Below are the code and all the weights of a small trained network. Each question names an input and a class and asks about switching units off, where a switched-off unit gives its printed mean instead of its output.

import numpy as np


def w(rows, s, z=0):
    codes = np.array(rows[::2]) - 128.0
    scale = np.full(codes.shape[1], s)
    scale[-1] = z or s
    return codes * scale


def f(y):
    return y / 2 * (1 + np.tanh(0.7978845608 * (y + 0.044715 * y**3)))


def log_softmax(a):
    a = a - a.max(-1, keepdims=True)
    return a - np.log(np.exp(a).sum(-1, keepdims=True))


def net(x, mask):
    res = np.array(x, float).reshape(1, 7) / 4 @ E
    y = f(res @ A[0][:, :-1].T + A[0][:, -1])
    res = res + np.where(mask, y, B[0][:, -1]) @ B[0][:, :-1]
    return log_softmax(res[-1] @ U[:, :-1].T + U[:, -1])


A, B = {}, {}
E = w([
[115,34,158,166,96,185,1,109,182,137,164],'x0',
[113,87,22,148,107,46,122,93,148,70,169],'x1',
[94,143,196,140,160,158,159,171,52,158,8],'x2',
[162,107,114,110,179,76,228,168,83,202,167],'x3',
[96,68,84,138,81,158,58,111,138,173,119],'x4',
[200,206,185,98,119,202,159,108,196,108,193],'x5',
[139,184,151,129,123,142,131,112,150,64,127],'x6',
],0.0088)
A[0] = w([
[142,163,210,128,142,104,251,140,115,129,174,4],'neuron 1',
[128,113,122,124,143,95,166,155,72,191,121,185],'neuron 2',
[148,165,185,124,139,176,122,131,148,127,173,9],'neuron 3',
[116,105,166,156,121,138,70,122,96,104,36,82],'neuron 4',
[129,207,101,121,140,65,245,138,94,104,130,149],'neuron 5',
[134,136,87,120,126,105,212,120,136,124,92,22],'neuron 6',
[130,148,84,133,112,184,116,115,154,118,183,201],'neuron 7',
[135,97,59,136,131,54,98,126,133,100,216,108],'neuron 8',
],0.019,0.0021)
B[0] = w([
[128,129,203,122,228,86,227,148,103,95,222,220],'neuron 1',
[139,71,168,113,92,105,183,103,93,201,85,212],'neuron 2',
[140,144,194,117,101,183,115,120,132,145,172,170],'neuron 3',
[97,116,139,137,206,179,72,185,136,71,64,203],'neuron 4',
[141,237,53,128,86,68,155,110,141,134,41,252],'neuron 5',
[148,133,82,123,95,115,127,120,146,152,67,187],'neuron 6',
[145,147,133,125,27,186,97,102,143,161,140,178],'neuron 7',
[99,70,53,153,180,96,85,142,133,73,247,222],'neuron 8',
],0.013,0.027)
U = w([
[198,180,223,115,154,136,160,157,95,150,172,99],'0',
[112,132,182,161,145,199,58,205,115,116,58,141],'1',
[120,34,144,148,122,112,118,164,32,254,84,82],'2',
[128,70,52,187,68,121,48,118,137,133,197,254],'3',
[171,190,82,138,115,67,148,139,101,147,70,114],'4',
[193,171,204,133,34,225,61,114,166,144,176,75],'5',
],0.008,0.0032)

Each question gives the input, the list of numbers given to net, and the class t.
The units are the neurons (one row each of A and B). Each row of codes is followed by its name. A weight is (code - 128) times the scale printed after its matrix; where a second scale follows, it is the last column's (A, B and U).
mask holds one flag per neuron, in row order. A switched-off neuron (its flag False) gives its mean, the last column of its row in B, instead of its output. The means were averaged over made-up inputs and are rounded, as every weight is.
A unit's drop is (log p(t) with every unit on - log p(t) with that unit switched off) / (log p(t) with every unit on - log p(t) with every unit switched off).
most important unit: the unit with the biggest drop
k most important neurons: the k neurons with the biggest drops, biggest first
drop of u: that unit's drop, to one decimal
input [8,-4,-8,2,5,-1,8], class 5: most important unit => neuron 7
input [1,4,5,-5,7,8,-5], class 5: 2 most important neurons => [neuron 7; neuron 8]
input [-5,1,3,-5,1,6,-5], class 0: 2 most important neurons => [neuron 5; neuron 6]
input [3,5,3,7,-6,-6,-4], class 2: 2 most important neurons => [neuron 2; neuron 8]
input [-5,-2,5,-6,-3,-4,-3], class 1: 2 most important neurons => [neuron 4; neuron 1]
input [2,4,0,7,1,3,-2], class 3: 2 most important neurons => [neuron 8; neuron 5]
input [-3,5,0,-4,-4,7,6], class 0: 2 most important neurons => [neuron 1; neuron 3]
input [0,-6,-2,0,-8,-6,7], class 0: 2 most important neurons => [neuron 1; neuron 6]
input [3,3,8,-3,-8,5,0], class 0: drop of neuron 1 => 0.1
input [0,5,8,4,5,5,1], class 2: drop of neuron 5 => 1.6
input [2,3,-5,6,-6,3,4], class 0: drop of neuron 3 => 0.2
input [3,0,3,7,6,-3,5], class 2: drop of neuron 5 => 0.3
